Each row has a name. Each question is about the rows just above it.

Z_495: [120 184 108 113 110  68 106 117 121 176 153 131 112 157 120 129 110 158
 184 125 154]
Z_951: [123 143 134 124 118 174 117 140 118 126 134 130 103  52 140  99 112 154
 102  43 141]
Z_73: [135 155 155  94 141 158 121  93  91 170  88 118 130 156  84 147 156 131
 121 154 192]
Z_255: [189  70 127 135  75 170 113 119 133 107 164 135 109 110 120  85 101  91
 152 120 157]
Z_839: [123 187 108 108 112  67 107 112 122 175 143 137 118 158 114 127 110 167
 187 131 157]
Z_159: [121  81 161 114 137 141 112 125  91 145 116 130 163 122 142 140 155 115
  61 188  92]
Z_642: [153  88  96 158  95  85 146 142 165  86 158 137 110 139 108  84 113 100
 185 121 135]
Z_848: [190  95 116 129 103 128  59 110  87 154 155 125 138 112 110 108 114 110
 152 190 147]
Among the named rows, does one hold [ 87 154] next to each other, in this order?
yes
How many entries does [121  81 161 114 137 141 112 125] have?
8
Shuffled Z_73 with one entry gone: [154  84 147 130 156 155 118 121  94 141 131  93 155 158  91 156 135 170
 192 121], missing
[88]
Shuffled Z_951 with one entry gone: [124 141 112  43 126 134 140 102 154 140 123  52 134 118 103 118 143 130
 174  99], missing
[117]
How many entries does [190  95] have?
2
Z_495 without one entry, shuffled: [125 108 106 110 121 184 110 113 158 131 120 129 184 117  68 157 154 120
 176 153]. Gone:
[112]

Z_446: [103 157  89  61 113]
Z_517: [191 164 110 109 139]
Z_199: [157  98 170 171 143]
Is [157  89  61] printed in one of the named rows, side by side and in this order?
yes
Z_199 without one entry, shuffled: [ 98 157 143 171]. Gone:
[170]
Does one of the named rows hold [ 98 170 172] side by side, in this order?
no
Which entry of Z_517 is missing from [164 191 139 110]?
[109]

Z_395: [130 128 155 201 143 131 130 126 124]
Z_583: [130 128 133 125 128 138 193 157 134]
Z_91: [126 128 133 125 128 138 193 164 134]
Z_615: [130 148 199 147 128 131 130 126 124]
Z_818: [126 128 155 201 139 131 130 126 124]
Z_253: [156 128 133 125 128 131 130 141 200]
Z_325: [149 128 133 125 128 131 130 141 200]
Z_506: [130 172 188 136 130 131 130 126 124]
Z_800: [130 128 133 125 128 138 193 134 134]
Z_510: [130 138 188 168 130 131 130 126 124]
Z_93: [149 128 133 125 128 124 130 141 200]
Count the entries of [149]:
1
Shuffled Z_583 with one entry gone: [128 157 125 128 138 193 130 133], missing
[134]

Z_669: [135 101 110 181 182 107 136]
Z_480: [104  58 145 104 165 167  67]
Z_45: [123 106 133 100 110 105 128]
Z_678: [124 193 117 102 110  69 127]
Z_381: [158  92 183 180 158 143 154]
Z_542: [155  63 153 166 156 113 121]
Z_873: [103 130 129 139 130  92  65]
Z_156: [ 60 128  61 102  69 148  72]
Z_218: [ 88 107 128 141 168 146 135]
Is [ 63 153 166 156 113] printed in one of the named rows, side by side and in this order?
yes
Shuffled Z_669 with one entry gone: [101 135 136 181 107 110], missing
[182]
How many entries does [104  58 145 104 165] have?
5
Z_156 without one entry, shuffled: [ 69 102 148  60  72 128]. Gone:
[61]
Shuffled Z_669 with one entry gone: [182 107 181 110 101 136], missing
[135]
Shuffled Z_542 with one entry gone: [155 113 121 153  63 166], missing
[156]

Z_527: [ 74 132 124 190 138 104 163  95 204 173  78]
Z_558: [ 71 134 120 171 162  66 171  96 172  76  77]
Z_815: [ 86 148 116 181 139  70 149  98 161 168  71]
Shuffled Z_558 with one entry gone: [ 66 134  76 162 172 171  96 120 171  71], missing
[77]
Does one of the named rows hold [116 181 140  70 149] side by side, in this order?
no
Z_815 without one entry, shuffled: [139 161 168  71 181 116 148 149  98  86]. Gone:
[70]
Shuffled Z_815 with one entry gone: [ 98 116 139 161 148 181  71 168  86  70], missing
[149]

Z_650: [162 161 203 164 138]
Z_548: [144 136 126 105 117]
Z_195: [165 142 165 141 129]
Z_166: [144 136 146 105 117]
Z_407: [199 119 200 164 165]
Z_399: [140 146 129  99 117]
Z_799: [199 119 197 194 140]
Among the named rows, does one hold [119 197] next to each other, in this order?
yes
Is [129 141 165 142 165] printed in one of the named rows, side by side and in this order?
no
Is [203 164 139] printed in one of the named rows, side by side and in this order?
no
Count the entries of [162 161 203 164 138]:
5
Z_407 without one entry, shuffled: [200 119 165 199]. Gone:
[164]
How many entries does [144 136 126 105 117] have?
5
Which entry of Z_407 is missing from [119 164 165 200]?
[199]

Z_131: [115 110 134 131 151 133]
Z_892: [208 207 200 150 207  37]
Z_316: [115 110 134 131 115 133]
How many entries does [208 207 200 150] have?
4
Is [150 200] printed in one of the named rows, side by side and in this order?
no
Which entry of Z_892 is missing from [207  37 200 150 207]?
[208]
Among the named rows, does one hold [131 151 132] next to each other, in this order?
no
Is [131 151] printed in one of the named rows, side by side and in this order?
yes

Z_747: [143 131 128 130 114 132 211 173 214  91 146 148]
Z_398: [122 135 136 135 124 137 119 121 119 122 140 122]
Z_596: [126 136 136 136 123 138 137 130 137 115 143 128]
Z_672: [126 136 122 136 123 138 137 130 137 115 143  98]
Z_402: [102 138 139 138 127 138  38  77  35 149 135  95]
Z_898: [115 139 139 138 120 140  99 110  98 125 145 113]
Z_573: [120 133 133 133 123 133 108 116 107 128 136 118]
Z_9: [120 138 138 138 120 140 119 121 119 118 146 120]
Z_724: [123 129 126 130 118 126 125 128 125 125 132 121]
Among the named rows, does one hold [119 140 120 138 138] next to each other, in this order?
no
Z_724 without one entry, shuffled: [125 126 130 126 125 118 123 129 128 125 121]. Gone:
[132]
Z_724 without one entry, shuffled: [132 125 118 128 125 123 121 125 130 126 126]. Gone:
[129]
Number of entries in [123 129 126 130 118 126 125 128 125]:
9
Which entry of Z_672 is missing from [137 136 130 138 137 122 143 115 126 136  98]?
[123]

Z_457: [145  44 157 155  63 120 130 165 149 138 113 156  99  82 156 122]
Z_340: [145  44 132 155  63 120 130 165 149 138 121 108 113 119 151 187]
Z_78: [ 85 100 148 119 124 149 119 131 104 128 118 112 130  90 106 157]
Z_507: [124 112 102 160 157 108 118 130 128 153  94 121  91 142 104  77]
Count the entries of [145  44 157 155  63 120 130 165 149 138 113 156]:
12
Number of entries in [124 112 102 160 157 108 118 130 128 153  94 121  91 142 104  77]:
16
How many entries does [145  44 132 155  63 120 130 165 149 138 121 108 113 119 151 187] have?
16
Is [148 119 124] printed in one of the named rows, side by side and in this order?
yes
Does one of the named rows hold [165 149 138] side by side, in this order?
yes
Z_78 without one entry, shuffled: [119 104 118  85 130 100 106 124  90 128 131 149 119 148 112]. Gone:
[157]
Count the entries of [124 112 102 160 157 108 118 130 128]:
9

Z_825: [129 113 137 119 111 124 118 125 119 143  89 137 112 156 122 137 132 116
 130 148 106 143  92 125 141 135 161 123 132 121 153 111 122 114 157 118
 127 139]
Z_124: [146 113 120 121 134 123 140 137 127 104 105 114 107 114 141 139 107 135
 157 142 151 122 127 120 132 123 148 126 148 135 105 107 145 122 115 117
 127 136]
Z_385: [153 138 151 101 177 107 140 190 133 112 126 128 107 140 119 135  98 100
 155 145 140 142 146 117 133 145 113 121 142  73 116  99 154 144 119 143
 149 133]
Z_102: [143 128 119 115 155 116 119 128 159 112 159 121 135  91 138 122 116 142
 109 135  88 181 181 132 131 128 104 136 116 113 112 126 132 141 124 137
 122 120]
Z_197: [158 161 139 177 115 145 121 141 136 136 116 126  81 128 121 122 137 109
 115 110 112 127 132 120 131 131 128 125 121 109 120 126 119 119 111  99
 143 158]
Z_663: [134 107 149 110 147 135 150 153 130 120 117 115 133 118 139 133 104 137
 138 142 157 115 128 116 141 124 134 124 130 147 133 124 132 156 111 142
 122 132]
Z_435: [133  97 128 119 140 138 144 129 129 137 120 121 123 131 128 125 118 115
 128 133 141  98  99 128 135 106 148 146 140 126 115 121 136 140 111 133
 124 134]
Z_513: [134 107 149 110 147 135 150 153 130 120 117 115 133 118 139 133 104 137
 138 142 157 115 128 116 141 124 134 124 130 147 133 124 132 108 111 142
 122 132]
Z_272: [143 120 134 105 139 148 147 123 118 108 115 117 122 111 124 135 119 122
 153 146 155 126 125 124 136 132 125 121 139 129 119 128 127 137 107 134
 139 119]
Z_19: [143 128 119 115 155 116 119 128 159 112 159 121 135  91 138 122 116 142
 109 135  88 181 181 132 135 119  44 156 143  91 129 133 115 147  79 141
 120 156]
Z_102 without one entry, shuffled: [132 181 124 159 155 181  91 126 159 112 116 137 143 104 112 128 135 121
 128 136 135 138  88 119 115 109 116 122 120 116 131 113 128 141 122 132
 119]. Gone:
[142]
Number of entries in [143 120 134 105 139 148 147 123]:
8

Z_546: [140 128 162  90 127]
Z_617: [164 128 150  99 165]
Z_576: [134 128 131 146 105]
Z_718: [158 128  82  57 110]
Z_934: [103 128 124  83 142]
Z_617 without one entry, shuffled: [ 99 128 164 150]. Gone:
[165]
Z_546 without one entry, shuffled: [162 140 127  90]. Gone:
[128]
How many entries does [164 128] have?
2
How many entries does [134 128 131 146] have?
4
Is [131 146 105] printed in one of the named rows, side by side and in this order?
yes

Z_127: [180 133 120 122 131 179 117 123 147 124 108 128 166 142  48 133 185 156
 149 125 161 155  73 119 156 157 126]
Z_143: [149 134 122  66 144 144 187 175 104 164 134 122 129 124 138 141 143 124
 192 124 127  91 198  84 106 138 121]
Z_999: [134  93  87 155 116 152  79 152 104 112 149  50 152 141 144 120 110 153
  73 181 117 158 119  92 127 156 138]
Z_235: [ 65 130 151 151 162 105 106 174 117 109 195 142 107 110 138 121 102 129
 112 139 145 171 172 172  94  85 119]
Z_165: [ 65 130 151 151 162 105 106 174 117 109 195 142 107 110 138 121 102 129
 112 139 145 171 172 172 163 149 110]
Z_684: [116 142  92  86 105  98 114 134 101 132  82 149 120  76 139 159 132 118
 134 115 170 119 148 133 179 199  99]
Z_508: [115 127 119 118 161 126  96 103  92  68  97 137 120 109 206 105  89  93
 112 123  84  77 171 131 127 114 115]
Z_706: [159 168 142 121 165 166  80 102 146 105 139 105 150 149 141 116 107  87
 124 107 179 131 130 112 168 111  51]
Number of entries in [159 168 142 121 165 166  80 102 146 105 139 105 150 149 141 116 107  87
 124 107 179 131 130 112 168 111  51]:
27
Does one of the named rows hold [141 152  50 149 112] side by side, in this order?
no
Z_127 without one entry, shuffled: [133 155 123 185 131 122 157 125 156 180 124 166 147 161 119 126 108 120
 149 117 179 156 133  48 142  73]. Gone:
[128]
Does one of the named rows hold [162 105] side by side, in this order?
yes
Z_684 without one entry, shuffled: [132 170 142 118 133  99 114  76 132  98 139 105  86 179 120  92 115 199
 149 159 119 101 134 134  82 116]. Gone:
[148]
Z_706 without one entry, shuffled: [131 121 159 168 141 165 130 105 107 102  80 116  51 179 168 166 146 124
 107 150 139 112 149  87 111 105]. Gone:
[142]

Z_722: [ 60 187 131  96 195  83 109]
Z_125: [ 60 188 145 131 117 144 188]
Z_903: [ 60 190 130  96 159 142  75]
Does one of the named rows hold [ 60 190] side by side, in this order?
yes
Number of entries in [ 60 188 145]:
3
Is [142 159  96 130 190] printed in one of the named rows, side by side and in this order?
no

Z_257: [140 153 117 114 133 112 176 139  56  99]
Z_755: [153 131  60 124 107 123 136  59  87 113]
Z_866: [128 128 128 128 127 128 128 128 128 128]
Z_436: [120 140 143 115 125 127 161 113 112  70]
Shuffled Z_755 with one entry gone: [ 87 123  59 136 153 113 107 131 124], missing
[60]
Does one of the named rows hold [128 128] side by side, in this order?
yes
Is [ 60 131 153] printed in one of the named rows, side by side and in this order?
no
Shuffled Z_755 with one entry gone: [124 113  60 107 123  87 153 131 136], missing
[59]

Z_373: [135 117 160 176  85]
Z_6: [184 157 158 109 132]
Z_697: [ 59  80 184 199  88]
Which entry of Z_6 is missing from [158 132 184 109]?
[157]
Number of entries in [184 157 158 109]:
4

Z_320: [132  87 135 209]
Z_425: [153  61 108  76]
Z_481: [ 81  62 150 164]
Z_240: [ 68  90 145  73]
Z_526: [119 212 139 160]
Z_389: [177 131 117 204]
Z_698: [172 198 109  95]
Z_2: [158 157  95  90]
Z_147: [154  42 115 137]
Z_70: [ 54  84 156 120]
Number of entries in [154  42 115]:
3
Count the entries of [177 131 117 204]:
4
Count the entries of [81]:
1
Is [172 198] printed in one of the named rows, side by side and in this order?
yes
Which entry of Z_2 is missing from [ 95  90 158]?
[157]
Count the entries of [158 157  95]:
3

Z_128: [ 96  87 106 155 219]
Z_470: [132 129 124 115 140]
Z_415: [134  74  90 159 167]
Z_55: [147  99 100 146  98]
Z_656: [132 129 107 115 140]
Z_224: [172 107 135  85 116]
Z_939: [134  74  99  88 153]
Z_342: [113 131 135 146 144]
Z_950: [132  98 107 115 140]
Z_186: [153 154 164  94  87]
Z_382: [104 146 110 152 107]
Is [ 96  87 106 154 219] printed in one of the named rows, side by side and in this order?
no
How many entries does [172 107] have?
2

